Known rows:
[ -6  -5   4  -1  11   6   5  -4   4  -6   9  -1  -5 -17  -6   4  14  37
   4   2   7   4  11  -3  -2   4  -4]: plukoskan
[ -9  -1   7  -5   5  13  -4   7  14   3   3  -5  -1   1  -1 -13  -7   3
  -6   3   0  -2  -7  -5  -9 -13   6]: sirikle
[ 12  10   0   6   3  29   9  -3   4   5  -6  -1   1  -1   4  12   3  18
   2  -5  16  14   4   7  -4  30 -14]: basim
[-15  -3   1  -6  -8  -1   0   2   2  -4   1  -6   2  -1   9   2  -6  -6
   6   2 -21 -22  -8  -1 -11 -14   2]: truse
[-12  -5   2  -8 -11 -10   6  -2  -2  -2  -3  -6  -4  -7   7  -2  -1  -1
  11   0 -12 -15  -9  -2  -7  -9   3]: sibri
[ -1   5   8   0  -1  13   0  -7   2  -1  -1  -1  -3 -21 -17  15  11  24
  10  -4  15   6   4  -3  -5  -3 -10]: varor
[ -3   1   7  -2   2   3   0  -1   6   1  -5  -3  -8  -6 -15  -9   9  10
   9  -1  -1   5   2   0  -5   0  -7]: triskis
[ -3  13   7  -4  -3 -10   1   0   0   4   2  -1  -4   6 -15  -1  -9 -15
   2   2  -4  -3  -3  -1  -3   3   3]: rimifon
[  0  -1   8  -2  -2   7  -5  -2  13  -5  -8  -6 -13  -7 -16  -4   4   5
  17  -3   4   9   4  -2  -5  13  -5]: goplutik
[-5  0  7 -2  0  3  0 -3  6  0 -2 -3 -8 -6 -9 -6  8 10  5 -2  1  2  0 -1
 -5  0 -4]: gafur
[ -2  12   7  -4  -1 -11   0   2   1   5   0  -2  -5   9 -16 -11  -9 -18
   2   3  -7  -2  -3   0  -3   5   5]: flonin
[ -1 -16   7  -7  11  13   1   2  17  -3  -5  -2 -16   5  11  -3  -5   7
   3  -4   3   3   4  -6  -6  -1  10]: pluvur
[  2 -15  -4  -7  19 -13  13   5  -6  -3   2  -5  -7   2  -5 -11  -1   5
  -2   9   5 -11   4  -3  -8 -16  -3]: brukles
[ -3   1   7  -2   3   1   0  -1   6   0  -3  -3  -9  -5 -15  -7  10   9
   7  -1  -4   2   0  -1  -5   0  -7]: vostu
[ -2   3   2  -2   0   7   4  -3   2   1 -13  -3  -3  -2   8   7   4   1
   9  -8  -2  -6  -4   6  -8   6  -5]: rutrolar
[ -7   0   8  -2   2  -1  -1  -1   6   2  -4  -3  -7  -6 -15  -6  10  10
   9  -3   0   2  -1   0  -4  -2  -2]: drasku
[ -7   9  15  -8  -2 -12  -8  -2   6   6   1  -1  -7   1 -18  -6  -1 -15
  -3  -5  -2   3  -4  -1  -5 -12  11]: druzik

Facts:
basa Φ vostu; bobrem Φ kleru; brepun Φ brosti; brosti Φ tetri; brukles Φ gakur; drakin Φ goplutik
dritrostun Φ gafur; druner Φ drasku; druzik Φ runar; duka Φ stiklabru; flazi Φ saflom; flelar Φ trana
fliklen Φ pluvur; flonin Φ plotrugil; flupar Φ plusko; fufu Φ britem; fuliklas Φ brukles; grabo Φ testim
grafe Φ zotru; grago Φ brosti; granar Φ goplutik; grinon Φ zisur; kagak Φ vostu; katapur Φ notran
kodul Φ flonin; kubral Φ trana; liklan Φ brukles; lofizu Φ brukles; lupumon Φ triskis; meflisim Φ saflom
mife Φ fotrubrak; nivifir Φ brosti; pati Φ kubral; plakle Φ brosti; pliklabri Φ gebru; pluvur Φ goplutik
pobe Φ ziflaren; rakesak Φ radrin; rastes Φ flogra; replubol Φ malel; rezu Φ zavu; saflom Φ rezu
samas Φ brosti; sape Φ fotrubrak; sego Φ bifa; sibri Φ plusko; sirikle Φ zisur; skofon Φ saflom
staflam Φ gakur; steskam Φ vostu; stimuti Φ flonin; testim Φ brestar; tiskabrim Φ mabrim; tonin Φ klusos
tradem Φ staplil; truse Φ plakle; tulo Φ triskis; vadre Φ lupumon; vubi Φ klusos; vuni Φ goplutik
zisur Φ brosti; basa θ f; basim θ f; bobrem θ d; brepun θ d; brosti θ c
brukles θ b; dastin θ a; drakin θ e; dritrostun θ d; druner θ d; druzik θ d
duka θ f; flazi θ e; flelar θ f; fliklen θ a; flogra θ b; flonin θ b
flupar θ c; fufu θ f; fuliklas θ a; gigri θ d; gofla θ d; grabo θ c
grafe θ b; grago θ a; granar θ a; gratel θ b; greplu θ d; grimigre θ b
grinon θ a; kagak θ d; katapur θ a; kazul θ a; kegresta θ b; kibu θ g
kliklol θ b; kodul θ a; kubral θ c; liklan θ a; lofizu θ a; lupumon θ d
lusku θ d; mabrim θ d; malel θ a; meflisim θ a; mife θ e; naskas θ a
nivifir θ c; pati θ d; plakle θ a; pliklabri θ a; plisuk θ a; plolostol θ f
plukoskan θ c; pluvikur θ d; pluvur θ d; pobe θ f; pova θ c; rakesak θ b
rastes θ b; replubol θ a; rezu θ d; rimifon θ b; rutrolar θ a; saflom θ a
samas θ a; sape θ c; sego θ g; sibri θ c; sirikle θ b; skidro θ a
skofon θ a; skufun θ c; staflam θ c; stamak θ a; staplil θ d; steskam θ e
stibo θ b; stimuti θ b; stustigrem θ b; stustu θ a; testim θ g; tiskabrim θ e
tonin θ c; tradem θ f; tratram θ b; trofen θ f; truse θ b; tulo θ a
tutrar θ b; vadre θ b; varor θ a; volil θ c; vubi θ b; vuni θ f
zisur θ b; zuzam θ e; basa τ k; basim τ h; bobrem τ j; brepun τ j
brosti τ j; brukles τ k; dastin τ i; drakin τ h; dritrostun τ j; druner τ h
druzik τ i; duka τ i; flazi τ i; flelar τ h; fliklen τ h; flogra τ k
flonin τ i; flupar τ h; fufu τ j; fuliklas τ i; gigri τ i; gofla τ k
grabo τ k; grafe τ k; grago τ h; granar τ i; gratel τ j; greplu τ k
grimigre τ i; grinon τ k; kagak τ j; katapur τ j; kazul τ h; kegresta τ j
kibu τ i; kliklol τ h; kodul τ j; kubral τ h; liklan τ k; lofizu τ h
lupumon τ i; lusku τ h; mabrim τ j; malel τ h; meflisim τ j; mife τ j
naskas τ i; nivifir τ j; pati τ h; plakle τ i; pliklabri τ h; plisuk τ i
plolostol τ i; plukoskan τ k; pluvikur τ k; pluvur τ k; pobe τ h; pova τ k
rakesak τ h; rastes τ j; replubol τ k; rezu τ k; rimifon τ i; rutrolar τ j
saflom τ i; samas τ j; sape τ i; sego τ j; sibri τ j; sirikle τ h
skidro τ i; skofon τ i; skufun τ j; staflam τ j; stamak τ k; staplil τ h
steskam τ j; stibo τ h; stimuti τ j; stustigrem τ j; stustu τ i; testim τ i
tiskabrim τ j; tonin τ j; tradem τ h; tratram τ k; trofen τ k; truse τ j
tulo τ i; tutrar τ i; vadre τ k; varor τ h; volil τ j; vubi τ j
vuni τ h; zisur τ i; zuzam τ i; basim α 328; bobrem α 163; brepun α 208
brosti α 163; brukles α 605; dastin α 163; drakin α 163; dritrostun α 158; druzik α 208
duka α 163; flazi α 509; flelar α 594; fliklen α 509; flogra α 816; flonin α 727
flupar α 509; fufu α 605; fuliklas α 328; gigri α 158; gofla α 163; grabo α 158
grafe α 605; grago α 163; granar α 737; gratel α 158; greplu α 737; grimigre α 470
kagak α 737; katapur α 594; kazul α 238; kibu α 470; kliklol α 594; kodul α 737
kubral α 158; liklan α 605; lupumon α 163; lusku α 238; mabrim α 509; malel α 238
mife α 737; nivifir α 208; pati α 158; plakle α 605; pliklabri α 158; plisuk α 823
plolostol α 737; plukoskan α 470; pluvur α 594; pobe α 605; rakesak α 509; rastes α 816
rezu α 816; rimifon α 737; rutrolar α 158; saflom α 328; sape α 470; sego α 823
sibri α 238; sirikle α 594; skidro α 594; skufun α 163; staflam α 605; stamak α 823
staplil α 823; steskam α 158; stibo α 509; stimuti α 328; stustigrem α 737; stustu α 158
testim α 594; tiskabrim α 737; tonin α 163; tratram α 605; trofen α 727; truse α 816
tutrar α 163; vadre α 163; varor α 470; vubi α 823; zuzam α 328

Rows:
No name comes twice in this set of rows, the named rows included.
[-13  17   8  -1  -7 -12  -9  -9  -3   0   8   1  -1 -18 -37  16  11  10
   5   5  11   7   4   2  -2   7  -2] => kibu
[ -4  -4  -3  -9   0 -16   6  -2  -8   1  -2  -8  -2  -6  17  -4   0  -9
   5   2   4 -15  -7   3  -9 -10   3] => staflam
[  5 -14   1  -9  14   1  18   3  -6  -2   2  -3  -8  -2  16   2   1   6
  -6  -3  16 -13   0  -2 -10 -21  -1] => liklan
[-10   4  10  -3  -1   2   5  -4   6   6  -4   2  -6  -3 -12  -7   9  18
   6  -4 -10  -2  -2  -3  -2  -3  -2] => zavu
[-15  -2   9  -5   5   6 -13   2  14   2  -4  -7   0  -2   4 -10   5  -4
  -3  -8 -13  -4  -9   3 -11 -16   8] => brepun
[-11   1   9   0   2  10  -8   5  11  -2   3  -4  -1  -6 -12  -7   7  12
  -3  -1  -6   1  -1   2  -9  -5  -6] => tetri
[-11   1   1   0  -3  13  -1   8   9  -1  -7  -6   1   8   9 -17  -1  -8
   0   0 -15 -10 -10  10 -10   7  -9] => brosti
[-13  16  11  -1  -3  -3 -13   3   5  -1  11  -2   3  -6 -26  -5   0  -3
  -5   3  -8   4  -1   1  -6   0   0] => zisur
[  2  28   9   7  -5  11   7  -7  -3   9  -5   7   1   5 -13  18   5  11
  -2 -10  -1   6   3  10  -1  30 -12] => saflom
[-13 -13   6  -7  -1   3  21   0  -2  -1  -6   3  -9   8   2   6  -1  16
   0   4 -20 -16   0  -9  -6 -16   4] => rezu
[ -6   1   3  -2   7   2  -5  -4   9   5 -12  -6  -6   5  -6 -10   7  -4
   8  -4 -12   2  -5   4  -5   6   1] => mabrim
[-13  19  20  -3 -10  -5   3  -7   0   8  -1   6  -3  -5 -13   9   5   5
   0 -10  -2  -1  -5   1  -1  -3   5] => skofon

The same elements again, as new rows of numbers:
Known rows:
[ -2   0  -3   1   3   4  -4   0  -7  -1   3  -2  -1   1  -2   1  -4  -1
  -8  -4   5  -6   6  12 -15  -4  -1  -4 -11   1  -2   4   6   6   0  -2
   2   8]: dastin
[ -3  -4 -10  10   5   1   2  -4 -10   4  -8   4  -2   5   0  -3  -5   4
  14  14   2   8   9  14 -15  -6  11  -1 -10   3  -1   3   4   3   3  -5
  -3  15]: mabrim
[-17  -2   5   1   3  -2   4  -3  -5  -5   3  -3   1  -2   0  -1  -3   3
   4  -1  -6  -2 -10 -23   6   9   5   3   1   0   2   4  -4  -6   4   2
  -2 -11]: drasku
[ -2   1   3 -12  -3   1  -6  12  -7   2  -8  -5  -2  -7   0   2   2   1
  -5  -1  -2  -3 -11 -31   7   2  -3   2 -11  -5   1  -1   3   3 -14  16
  -2 -14]: basa
[  0   3   2 -12  -2   0  -6   6   2   4   4  -4   3  -8  -2   0   0  -3
  -5   2  -1  -2  -4  -5   7   2  -6   3  -4  -4   3  -3  -4  -1  -1  13
  -2 -12]: skofon
[-9  1  2 -2  0 -3  1 -4  2 -1  8  3  3 -8  1 -3 -1  1  5  3 -3  2 -6 -3
  7  4  1  2  0  0  3  3 -9 -7  6  2 -1 -6]: brosti
[  4   3   0  -5  -4  -4   1  -1  11   6   5   4   6  -8   0  -2   5  -3
   7   7  -1   9  -4  11  15  -3  -1   7   0   1   3 -10  -9  -6  11  -3
  -4  -6]: drakin
[ -7  -2  -2   9   3   1   5  -2 -16  -7  -9   2  -4   3   2   0  -6   7
  -4  -5  -1  -5  -6  -7 -10   0   7  -7  -7   4  -4   5   6   3  -3  -9
   6  18]: vostu
[-14   1  -5 -11   1  -1  -9  -2  -2  -1   2  -5   2 -10  -2   0  -4  -1
   6   2  -1  -1  -8  -5   0   1  -3   7 -29  -4   6   2  -2  -1   7  11
  -6 -11]: plakle
[ -6  -3   0  11   5   1   6  -6 -10  -9  -5  -2  -4   5   1  -1  -6   2
  -1  -4   0  -6  -1   4  -9   2   9  -6  -3   5  -4   4   4   3   1  -8
   3  10]: zotru
[ 17   0   2  11  -2   1   6   2  12   4   3   8   3  16   1   5  11  -3
  -6  -5   6   3  11  17  -3 -10  -1   4  32   2  -5  -2   5  -3   3 -23
   5  12]: lusku
[  7   2  -2   7  -3  -1   1  -7  -2  -1   1   5  -5  -3   1  -2  -4   0
  -1  -2   3  -2   7  20  -4  -1   0 -11  -7   5  -2   0  -1   3   0  -4
   5  15]: tonin
[-19   1  -8  -4  -3  -4   1   3  -5   1  -1   3   7 -21   1  -7  -7   5
  17  17   0  25   1   3   3   1  14   6 -10  -2   2  -9 -17   0  17   1
 -13   1]: kliklol
[-11  -2   7  -6   2  -4   5   1 -11  -3  -2   1   1  -1  -1   1  -8   0
   2  -4  -8   2 -14 -24   4  10   9   3   3  -4   4   7  -6   1   5  -2
   4  -8]: triskis
[  3  -2  -7  -1   1   4  -8   0 -13  -4  -9  -7 -10  -2  -2   0  -2  -3
   2  -3   3  -2   2  11 -12  -5   0  -8 -36   1   0  -3  10  14  -7  10
   1   1]: grafe
[ 13  -1   7  -9   2   2  -2   0  22   1  -5  -7   4  16  -1   7  11  -6
  -8  -9  -3 -14 -17 -14  10  -1 -12  13  12  -5   7   1   9  -7  -5   2
   2 -10]: kibu
[  9   0  -1   0   0   4  -6   4 -10  -1   0  -5  -8  -1  -3   1  -3  -3
 -11  -4   4  -8   7   7  -9  -2  -2 -10 -14   4  -4   0   6  10 -10   6
   5   1]: grinon

Rows:
No name comes twice in this set of rows, the named rows included.
[ -8   2  -8  -6  -5  -5   1   4  -4   2  -1   3   7 -23   2  -8  -5   2
  14  18   0  25   4  10   8   0  12   3 -11  -2   3 -12 -20   1  10   5
 -12  -2] => sirikle

The same elements again, as new rows of numbers:
Known rows:
[  5   8  -9   5  22  -8  -2  13   4  -5   3  -8  -9  12 -15  10 -14   7
 -21  13 -12 -24   9   7   2   8]: fliklen
[ -4   5  14   5   9   0   5   3  14  -6   2   0  13  19 -14  -7   3   4
 -17  10 -10 -11   6   6  20  -9]: tratram
[  6   9  -5   5  23  -1  -2   4   5  -6   3 -10  -5  20 -13   8 -10  -2
 -23  12 -17 -26   9   7  -3  -5]: rakesak
[ -3  13  -1  -2   1  -3   5   6  12  -2  -8 -12   1  18 -26   2 -11  10
 -13  11   4 -29  15  -4  -3  -5]: nivifir
[  2   4  -1   1  12   3  -2  13   8  -6   3  -4   1   7 -14  12  -8   5
 -22  16  -2 -16  14   1  24 -17]: vostu
[  0   7  -2   3  13   0  -3  17   9  -5   1  -2  -1   8 -15  14  -6   3
 -20  14   0 -16  15   1  22 -17]: bifa
[  5  15  -2   4  20 -12  -7   3   8  -2   1  -7 -11  23 -18   8  -9  11
 -28  13 -11 -11   5   5   8 -21]: sape
[ 10  15   1  13  -1   3  -5  -1  12   4   9  -1 -20  27  -8   9  -8  27
 -14   1   4 -10  14   8  11   0]: gofla
[-12   8  16   0   7 -12   7   3  18  -8  -1  -6  11  19 -26 -12  -7   2
 -21  11  -9 -14   0   3   9   4]: fufu
[ -6  11  -2  -3  11  -2   0  11  10  -7  -1 -12  -1  10 -19   5 -16   3
 -21  13  -4 -22   7   5  11  -1]: replubol
[  4   5  -4   1  15   2  -1  19   4  -5   3  -3   0   8 -13  14  -6  -3
 -25  13  -6 -19  10   2  19  -5]: naskas
[  9   7  -6   7  15  -4  -1  -4   3  12   2  -4 -20  25 -15  -1 -16  35
 -21   2  -2 -23   8   1   1   3]: grago
[-10   4  13   4   8  -9   2   6  14  -8  -1  -7  13  17 -20 -14  -6   4
 -23   9 -12 -15   6   6  15  -7]: grafe
[  1   8   3   4  21   0  -5  12   5  -4   8  -1  -2  16 -13   9   2   8
 -22   9  -8 -12   9   9  15 -14]: gigri
[  0   6  -2   2  12   3  -1  17   8  -6   3   0   0   6 -17  14  -7   2
 -20  14   0 -15  14   2  20 -19]: tetri
[ -9  10  -3  -7   9  -6   4  11  10  -4  -6 -11   2  14 -29   0 -11   8
 -15  10   4 -33   8   0   3   2]: samas
[  1   6  -1   4   8   0  -2  15   7  -7   4  -1  -1   7 -13  13  -7   5
 -22  15   1 -14  16   3  23 -15]: kleru

Rows:
No name comes twice in this set of rows, the named rows included.
[ 11  17   4  11   0  -1   3  -2  23   5   6  -3 -27  29 -14   4 -13  26
  -5   4   5 -11  14   1   2   2] => skufun
[ 11  12  -4  10   6   1  -3   3   9   5   9   4 -26  25  -5   8 -14  30
 -19   4  -3  -8   8   2  17  -2] => dastin
[ 12   9 -13  19  12  -6   0  -4  13   2  10  -9 -20  23 -10  -3 -16  33
 -26   5 -12 -15   8   3   3  14] => drakin
[ -1   4  14   1  26  -8   7   9   8  -3   5  -5  11  20 -18 -10  -5   1
 -25  15 -24 -16   5   2   5   1] => pobe
[ -5  14  -1  17  13 -22  -9  13  15 -11   5  -7  14  13 -29  -1   3   4
 -27  10  -7  -7  10  13  12  -6] => pluvur
[ 10   8  -5   5  18   5   1   8   7  -4   5  -2  -8  16  -9  14  -4   0
 -14  14 -13 -25   8   5  -1  -3] => stibo
[-10  -3  10  -1  21  -9   5  10   3   3  -6  -3  15  15 -27 -11  -3  15
 -31   8  -9 -15   3   4  22 -13] => plakle
[  2   8 -11  14  10  -4  -2  16  14  -9   4  -1   4   5 -15   9  -4   4
 -24  12  -2 -12  19   2  21  -8] => goplutik
[  3  -2  -5  -3  25  -4   3  12   6  -6   4 -10  -3  15 -17  14 -19  -5
 -20  13 -19 -24   6   7   2   3] => lofizu
[  5   9  -4  -1  24  -4   3  10   5  -7   5 -11   3  16 -16   8 -13  -5
 -26  17 -18 -24  12   2  -1   2] => tradem
[  4   7   2   4  29  -5  -2  12   8  -7   4   4   2  19 -13  10   6  -9
 -17  14 -20 -18  -1   8   6  -2] => kliklol
[ -6   8   7  -4   9  -7   5  13  17  -6   1   1  -6  16 -22   0  -4   7
  -9  10   0 -15   1   6  12   6] => rutrolar
[  6  12   0  12  -1  -3  -4 -11  12   1   4 -11 -19  32  -7   1 -15  27
 -21   1  -5 -13   8   6   6  -5] => vadre
[  0  -4   0   3  18  -9  -2   4   8  -6   3 -11  -6  19 -16   8 -15   8
 -26  10 -13 -11   2   5  19  -8] => fuliklas

